Here is a tiny trained network, its code and every weight. The questions are about switching its units off for an input and a class, where a switched-off unit gives its printed mean instead of its output.

import numpy as np


def w(rows, s, z=0):
    codes = np.array(rows[::2]) - 128.0
    scale = np.full(codes.shape[1], s)
    scale[-1] = z or s
    return codes * scale


def norm(h):
    return h / np.sqrt((h * h).mean(-1, keepdims=True) + 1e-5)


def f(y):
    return np.maximum(y, 0)


def log_softmax(a):
    a = a - a.max(-1, keepdims=True)
    return a - np.log(np.exp(a).sum(-1, keepdims=True))


def net(x, mask):
    res = np.array(x, float).reshape(1, 8) / 4 @ E
    u = 0
    for l in range(2):
        y = f(norm(res) @ A[l][:, :-1].T + A[l][:, -1])
        res = res + np.where(mask[u : u + 8], y, B[l][:, -1]) @ B[l][:, :-1]
        u += 8
    return log_softmax(norm(res)[-1] @ U[:, :-1].T + U[:, -1])


A, B = {}, {}
E = w([
[139,69,138,133,111,178,138,181,91,38,99],'x0',
[145,120,59,160,56,132,171,94,188,103,254],'x1',
[179,80,132,97,133,119,113,130,162,189,117],'x2',
[61,117,70,114,135,87,108,96,148,103,129],'x3',
[63,144,151,136,238,94,88,134,166,100,172],'x4',
[155,110,207,133,95,138,75,170,114,96,153],'x5',
[72,140,108,177,134,127,166,99,150,91,170],'x6',
[72,184,128,89,127,121,99,140,106,90,166],'x7',
],0.0074)
A[0] = w([
[128,112,52,130,75,127,146,110,125,99,91,146],'0.n0',
[104,111,62,103,144,128,175,114,91,153,56,79],'0.n1',
[122,194,141,136,138,131,172,124,57,163,113,116],'0.n2',
[132,134,69,109,155,101,129,122,165,169,97,104],'0.n3',
[174,99,123,141,187,73,73,130,178,177,161,97],'0.n4',
[140,132,138,172,195,107,125,112,188,205,127,2],'0.n5',
[254,85,140,124,66,160,131,137,91,178,109,133],'0.n6',
[152,113,142,90,88,121,133,123,133,111,110,73],'0.n7',
],0.0079,0.0043)
B[0] = w([
[113,183,96,105,52,133,157,126,96,141,135,192],'0.n0',
[108,184,151,140,169,149,98,147,108,132,217,185],'0.n1',
[122,164,176,75,192,192,109,105,146,127,179,168],'0.n2',
[86,137,164,108,92,152,97,78,160,114,135,180],'0.n3',
[68,199,162,88,126,201,163,106,114,176,121,194],'0.n4',
[119,69,113,2,153,169,188,22,142,151,136,171],'0.n5',
[142,112,130,215,157,91,114,237,139,133,120,255],'0.n6',
[87,111,100,129,172,74,179,156,99,102,159,150],'0.n7',
],0.0077,0.0071)
A[1] = w([
[229,158,172,108,197,138,169,136,92,184,113,84],'1.n0',
[102,236,169,82,173,132,111,107,149,223,116,254],'1.n1',
[79,160,178,147,134,99,101,173,119,34,227,62],'1.n2',
[147,90,81,114,121,179,213,129,97,199,63,45],'1.n3',
[165,158,100,166,67,100,70,166,113,150,133,89],'1.n4',
[90,131,149,77,174,91,74,168,24,112,53,107],'1.n5',
[108,161,54,46,32,106,114,3,129,160,157,84],'1.n6',
[101,136,119,75,155,149,59,159,31,108,20,173],'1.n7',
],0.007,0.0033)
B[1] = w([
[116,185,64,105,140,52,56,54,162,72,109,170],'1.n0',
[76,183,160,148,71,200,118,124,139,63,254,245],'1.n1',
[171,228,167,186,75,170,123,155,168,216,202,190],'1.n2',
[114,179,202,183,83,147,89,179,147,49,189,146],'1.n3',
[91,88,112,117,108,149,234,173,75,101,122,158],'1.n4',
[179,127,153,188,149,66,32,104,177,174,137,184],'1.n5',
[109,26,131,46,209,142,164,86,76,116,50,200],'1.n6',
[143,185,157,186,160,76,36,101,226,155,118,190],'1.n7',
],0.0071,0.011)
U = w([
[139,214,182,166,126,144,51,135,163,141,174,208],'0',
[159,103,106,173,71,136,186,212,98,128,134,184],'1',
[160,104,130,119,184,94,123,76,109,127,62,4],'2',
[201,54,165,149,189,53,61,164,145,179,9,63],'3',
[72,115,125,24,151,179,157,34,118,134,148,178],'4',
[138,96,40,114,88,139,184,81,54,88,80,39],'5',
],0.014,0.0033)

Each question gives the input, the list of numbers given to net, and the class t.
The units are the neurons (one row each of A and B). Each row of codes is followed by its name. A weight is (code - 128) times the scale printed after its matrix; where a second scale follows, it is the last column's (A, B and U).
mask holds one flag per neuron, layer by layer. A switched-off neuron (its flag False) gives its mean, the last column of its row in B, instead of its output. The means were averaged over made-up inputs and are rounded, as every weight is.
A unit's drop is (log p(t) with every unit on - log p(t) with that unit switched off) / (log p(t) with every unit on - log p(t) with every unit switched off).
The circuit of an input: a set's keep is (log p(t) with only the set's units on - log p(t) with every unit switched off) / (log p(t) with every unit on - log p(t) with every unit switched off). Starting from the 12 units with the biggest drops (on a tie, the unit counted first), units are removed one at a time, each time the one whose removal leaves the highest keep (on an exact tie, the one counted first), for as long as the keep stays at least 0.8.
units of the circuit, in order: the units of the circuit, biggest drop first
k most important neurons: the k neurons with the biggest drops, biggest first
top k neurons in layer l: the k neurons of layer l with the biggest drops, biggest first
drop of u: that unit's drop, to one decimal
input [-8,-4,6,4,-3,-2,-6,-2], class 4: units of the circuit, in order => [0.n5]
input [8,-4,4,7,2,6,-1,5], class 3: top 2 neurons in layer 1 => [1.n1, 1.n5]
input [5,-7,-1,-5,3,3,-3,-2], class 3: units of the circuit, in order => [1.n1, 0.n4]
input [0,4,-7,6,4,-8,-8,8], class 4: units of the circuit, in order => [0.n6, 1.n6]
input [-4,-8,8,8,1,6,-6,-8], class 0: units of the circuit, in order => [0.n4, 1.n1]
input [-2,-4,-2,4,7,-4,4,-5], class 4: 2 most important neurons => [0.n5, 0.n6]
input [-8,4,-5,1,-1,-2,-3,6], class 4: 2 most important neurons => [1.n6, 0.n6]
input [-1,-1,2,2,2,4,7,-5], class 4: 2 most important neurons => [0.n5, 0.n6]
input [5,8,-7,7,-6,4,-2,5], class 5: 3 most important neurons => [0.n6, 1.n6, 1.n1]
input [-6,8,-3,-7,-3,-8,7,1], class 4: 2 most important neurons => [0.n6, 1.n6]
input [7,2,-5,7,-5,2,-3,1], class 1: 2 most important neurons => [0.n5, 1.n0]
input [7,-8,8,5,5,-5,-2,-2], class 0: top 2 neurons in layer 1 => [1.n1, 1.n6]
input [3,6,-7,2,2,-2,4,0], class 5: drop of 1.n7 => 0.3
input [0,0,2,6,7,-2,7,-1], class 4: drop of 0.n6 => 0.5
input [-1,8,-5,-5,-4,3,-8,-8], class 1: drop of 1.n2 => 0.0
input [-1,1,4,-5,-7,-4,7,0], class 1: most important neuron => [0.n6]
